Below are the code and all the weights of a small trained network. Each question names an input and a target symbol and asks about switching units off, where a switched-off unit gives its printed mean instead of its output.

import numpy as np


def w(rows, s, z=0):
    codes = np.array(rows[::2]) - 128.0
    scale = np.full(codes.shape[1], s)
    scale[-1] = z or s
    return codes * scale


def f(y):
    return y / 2 * (1 + np.tanh(0.7978845608 * (y + 0.044715 * y**3)))


def softmax(a):
    e = np.exp(a - a.max(-1, keepdims=True))
    return e / e.sum(-1, keepdims=True)


def log_softmax(a):
    a = a - a.max(-1, keepdims=True)
    return a - np.log(np.exp(a).sum(-1, keepdims=True))


def net(x, mask):
    ids = ['αβεηθλξτφψ'.index(c) for c in x.split()]
    T = len(ids)
    res = E[ids] + P[:T]
    u = 0
    for l in range(2):
        q, k, v = (res @ M[l].T for M in (Q, K, V))
        z = softmax(np.where(np.tri(T) > 0, q @ k.T / 4**0.5, -1e9)) @ v
        res = res + np.where(mask[u], z, O[l][:, -1]) @ O[l][:, :-1]
        u += 1
        y = f(res @ A[l][:, :-1].T + A[l][:, -1])
        res = res + np.where(mask[u : u + 12], y, B[l][:, -1]) @ B[l][:, :-1]
        u += 12
    return log_softmax(res[-1] @ U[:, :-1].T + U[:, -1])


Q, K, V, O, A, B = {}, {}, {}, {}, {}, {}
E = w([
[132,108,104,135,48,50,141,119,127],'α',
[156,156,141,84,67,65,83,48,124],'β',
[77,83,137,170,112,77,131,132,156],'ε',
[49,96,160,95,129,109,113,190,111],'η',
[75,74,74,99,118,118,95,163,147],'θ',
[111,205,192,85,126,91,113,105,71],'λ',
[81,157,137,163,140,86,192,148,91],'ξ',
[100,144,11,57,118,144,127,185,83],'τ',
[93,157,110,120,189,122,68,58,178],'φ',
[143,154,44,163,155,87,201,105,141],'ψ',
],0.011)
P = w([
[97,113,118,91,83,11,137,144,130],'0',
[68,68,118,162,82,123,138,45,37],'1',
[93,186,121,138,78,168,159,136,170],'2',
[149,155,115,197,138,80,79,203,92],'3',
[111,87,116,161,154,139,131,40,32],'4',
[88,233,107,100,141,183,154,124,190],'5',
[140,204,112,133,209,27,73,194,134],'6',
[67,97,130,33,163,52,175,33,115],'7',
],0.011)
Q[0] = w([
[48,73,97,121,153,70,125,41,7],'0.h1',
[146,139,84,188,196,49,30,179,78],'0.h1',
[111,117,124,90,147,196,207,76,152],'0.h1',
[35,204,98,77,114,51,148,145,180],'0.h1',
],0.014)
K[0] = w([
[153,192,103,128,254,185,165,144,143],'0.h1',
[197,179,151,148,143,178,43,66,117],'0.h1',
[96,60,68,126,132,112,224,149,151],'0.h1',
[113,163,139,25,187,52,118,82,150],'0.h1',
],0.012)
V[0] = w([
[80,164,217,156,176,133,183,148,78],'0.h1',
[170,169,79,254,144,77,242,81,160],'0.h1',
[164,196,157,72,154,116,70,12,131],'0.h1',
[187,188,131,95,56,112,185,147,38],'0.h1',
],0.0087)
O[0] = w([
[84,88,136,91,248,132,170,71,97,105],'0.h1',
[76,132,108,162,133,128,249,160,186,145],'0.h1',
[199,150,105,204,150,166,167,109,93,163],'0.h1',
[176,120,168,43,158,191,198,177,145,251],'0.h1',
],0.011,0.0028)
A[0] = w([
[129,98,97,227,88,169,175,36,130,157],'0.n1',
[203,144,146,151,162,102,181,158,171,251],'0.n2',
[171,219,146,136,104,140,121,220,211,134],'0.n3',
[156,108,205,71,125,20,117,110,168,164],'0.n4',
[121,170,134,98,140,105,58,229,206,158],'0.n5',
[171,109,72,58,139,82,144,157,141,181],'0.n6',
[172,60,140,76,90,120,124,157,128,181],'0.n7',
[92,2,160,93,174,142,126,29,79,40],'0.n8',
[134,89,121,87,116,76,71,112,59,228],'0.n9',
[88,105,224,100,73,94,115,122,169,202],'0.n10',
[84,145,105,154,61,123,68,156,137,69],'0.n11',
[62,172,59,137,82,72,152,85,146,227],'0.n12',
],0.0073,0.0033)
B[0] = w([
[125,170,144,47,118,25,114,250,108,177],'0.n1',
[110,43,157,101,144,242,121,110,98,210],'0.n2',
[187,62,96,254,53,138,167,88,117,206],'0.n3',
[125,17,229,172,115,154,110,198,156,193],'0.n4',
[224,174,110,206,73,100,174,223,173,208],'0.n5',
[152,117,110,123,94,204,138,215,70,192],'0.n6',
[144,101,159,86,91,176,222,117,109,171],'0.n7',
[243,91,137,198,86,38,192,76,84,197],'0.n8',
[175,77,90,134,118,150,89,95,86,222],'0.n9',
[97,118,187,91,112,163,114,101,216,208],'0.n10',
[97,196,74,134,48,107,129,128,122,176],'0.n11',
[18,126,110,148,98,129,82,171,125,255],'0.n12',
],0.0062,0.0068)
Q[1] = w([
[143,35,174,217,118,21,144,231,84],'1.h1',
[95,220,119,114,163,253,127,130,252],'1.h1',
[138,44,62,147,245,72,134,95,75],'1.h1',
[135,66,153,100,103,119,228,21,121],'1.h1',
],0.005)
K[1] = w([
[179,184,104,255,240,130,111,187,150],'1.h1',
[46,24,236,122,64,115,168,120,102],'1.h1',
[125,222,97,138,209,124,149,2,146],'1.h1',
[128,181,75,69,98,242,170,109,197],'1.h1',
],0.0053)
V[1] = w([
[129,105,239,174,172,110,65,60,232],'1.h1',
[176,158,54,85,132,145,126,163,34],'1.h1',
[196,43,225,127,87,138,113,175,198],'1.h1',
[142,48,254,187,138,101,100,69,145],'1.h1',
],0.0048)
O[1] = w([
[114,81,172,210,150,96,141,253,59,14],'1.h1',
[212,193,113,81,120,194,103,62,112,156],'1.h1',
[168,38,203,131,125,79,89,154,199,254],'1.h1',
[138,31,169,152,204,27,131,208,53,119],'1.h1',
],0.0049,0.0077)
A[1] = w([
[13,153,123,81,137,49,81,213,152,164],'1.n1',
[21,188,146,62,198,215,228,161,157,181],'1.n2',
[138,96,211,66,182,90,49,175,59,217],'1.n3',
[89,123,107,121,73,210,78,25,141,178],'1.n4',
[105,125,52,253,79,55,139,208,194,5],'1.n5',
[121,46,174,116,131,32,82,97,63,201],'1.n6',
[252,85,112,183,91,104,100,69,63,49],'1.n7',
[205,31,248,75,127,171,173,225,208,98],'1.n8',
[57,166,55,3,147,181,160,37,138,85],'1.n9',
[227,93,123,217,101,116,138,53,79,50],'1.n10',
[225,213,80,186,74,162,50,158,187,130],'1.n11',
[195,74,113,103,217,214,167,185,72,136],'1.n12',
],0.005,0.003)
B[1] = w([
[140,208,192,154,194,168,86,200,156,198],'1.n1',
[148,76,50,51,114,100,73,171,176,189],'1.n2',
[202,155,56,125,184,131,36,79,184,171],'1.n3',
[78,123,73,144,199,197,79,118,116,179],'1.n4',
[104,47,199,152,138,149,98,38,40,202],'1.n5',
[177,120,87,193,94,141,135,123,202,195],'1.n6',
[100,219,122,173,150,199,169,240,179,192],'1.n7',
[73,222,64,112,233,123,199,31,66,252],'1.n8',
[165,90,241,128,239,94,147,191,61,175],'1.n9',
[115,204,157,175,155,139,161,254,148,175],'1.n10',
[143,129,179,61,85,12,173,120,87,218],'1.n11',
[93,124,194,93,52,179,71,108,55,177],'1.n12',
],0.0055,0.011)
U = w([
[152,53,158,123,135,41,242,62,87,94],'α',
[181,172,162,196,130,187,183,186,129,121],'β',
[85,121,212,181,146,152,107,145,126,3],'ε',
[210,100,87,164,182,95,84,137,203,159],'η',
[164,68,185,99,72,45,87,149,113,111],'θ',
[136,75,168,79,163,216,90,70,72,206],'λ',
[75,167,116,73,175,110,139,198,188,133],'ξ',
[187,164,86,67,94,88,137,105,193,71],'τ',
[76,209,54,167,127,81,108,80,75,157],'φ',
[92,64,1,184,87,219,97,94,193,183],'ψ',
],0.005,0.0027)

Each question gives the input, a string of symbols that net reads in full, and the target symbol t.
The units are the heads (4 rows each of Q, K, V and O) and the neurons (one row each of A and B). Each row of codes is followed by its name. A weight is (code - 128) times the scale printed after its matrix; where a second scale follows, it is the last column's (O, A, B and U).
mask holds one flag per unit, layer by layer, with each layer's heads first. A switched-off unit (its flag False) gives its mean, the last column of its rows in O or B, instead of its output. The means were averaged over made-up inputs and are rounded, as every weight is.
A unit's drop is (log p(t) with every unit on - log p(t) with that unit switched off) / (log p(t) with every unit on - log p(t) with every unit switched off).
The circuit of an input: a set's keep is (log p(t) with only the set's units on - log p(t) with every unit switched off) / (log p(t) with every unit on - log p(t) with every unit switched off). Starting from the 12 units with the biggest drops (on a tie, the unit counted first), units are removed one at a time, each time the one whose removal leaves the highest keep (on an exact tie, the one counted first), for as long as the keep stays at least 0.8.
circuit, biggest first: the units of the circuit, biggest drop first
unit that matters most: the unit with the biggest drop
k most important neurons: the k neurons with the biggest drops, biggest first
k most important neurons of layer l: the k neurons of layer l with the biggest drops, biggest first
drop when u is switched off: that unit's drop, to one decimal
input β ξ θ η ψ ε, target β: most important neuron of layer 0 => (0.n3)
input α η θ ξ θ, target α: circuit, biggest first => (0.h1; 0.n8)
input ψ τ η φ φ, target φ: circuit, biggest first => (0.h1; 1.h1; 0.n4)
input β φ ε θ β, target ψ: circuit, biggest first => (0.h1; 1.n4; 0.n9; 1.n6)
input α α φ τ β, target φ: circuit, biggest first => (0.h1; 1.h1; 0.n2)
input τ λ ξ ξ τ λ ε β, target β: circuit, biggest first => (0.h1; 0.n8; 1.n7; 1.n10)
input η λ ξ τ θ θ, target η: 2 most important neurons of layer 0 => (0.n4; 0.n10)
input α τ θ ψ ξ ξ θ θ, target α: circuit, biggest first => (0.n8; 0.h1)
input β τ λ α η α ψ, target λ: circuit, biggest first => (0.n2; 0.h1; 1.n12)
input β ξ η η θ ξ, target β: circuit, biggest first => (0.h1; 0.n3)
input ε λ ε β η α, target ε: 2 most important neurons of layer 1 => (1.n5; 1.n1)
input α ε ξ, target α: 2 most important neurons => (0.n3; 1.n8)
input λ φ θ ε, target φ: 2 most important neurons => (0.n4; 0.n10)
input ψ ε ξ τ, target τ: unit that matters most => 1.h1
input ξ β λ η β θ τ β, target λ: 2 most important neurons of layer 0 => (0.n4; 0.n10)
input β λ λ θ λ η, target β: 2 most important neurons of layer 0 => (0.n3; 0.n12)
input β β η η ε, target η: 2 most important neurons => (0.n8; 0.n3)
input θ θ τ ξ β β, target θ: 2 most important neurons => (1.n11; 0.n4)
input φ ε β φ β η α, target β: 2 most important neurons of layer 0 => (0.n3; 0.n2)
input β τ τ η, target β: most important neuron => (0.n3)
input θ ξ λ α ξ α, target θ: 2 most important neurons of layer 1 => (1.n11; 1.n5)
input ε ξ ψ α β φ, target ε: 2 most important neurons => (1.n5; 0.n4)
input β τ α ε η, target η: drop when 1.n5 is switched off => 0.1
input φ λ ξ φ, target φ: drop when 0.h1 is switched off => 1.0
